-3; 11; -2; 0; 0; 1; -2; -5; -40
0; 16; -2; 6; 2; 1; -2; -4; -6
0; 3; 0; 1; 2; 13; -2; -4; -3
Counting starts at 1.
The entry in the bottom-left corner is 0
The entry in row 3 and column 2 is 3
The entry at row 2, column 1 -> 0
Read off the entry just left of the centre entry.
6
Read off the entry at row 2, column 3.
-2
The entry at row 1, column 1 is -3
The top-right entry is -40
Read off the maximum.
16
Read off the entry directly below the centre entry.
2
The entry directly below the smallest entry -> -6
The entry in row 1 and column 3 is -2
The entry at row 3, column 3 -> 0
Read off the entry at row 1, column 2.
11

-4	-11	-12	-34	-25	-25	-4	-22	-7	-23	49	-14
5	10	12	8	8	7	13	12	12	9	17	11
Counting starts at 1.
Report the entry in row 1 and column 1.
Answer: -4
The entry at row 1, column 2: -11
The entry just left of 7 is 8
Report the entry directly below -11.
Answer: 10
Report the entry in the bottom-left corner.
Answer: 5
Report the entry in row 1 and column 3.
Answer: -12
The entry just right of -34: -25
The top-right entry -> -14
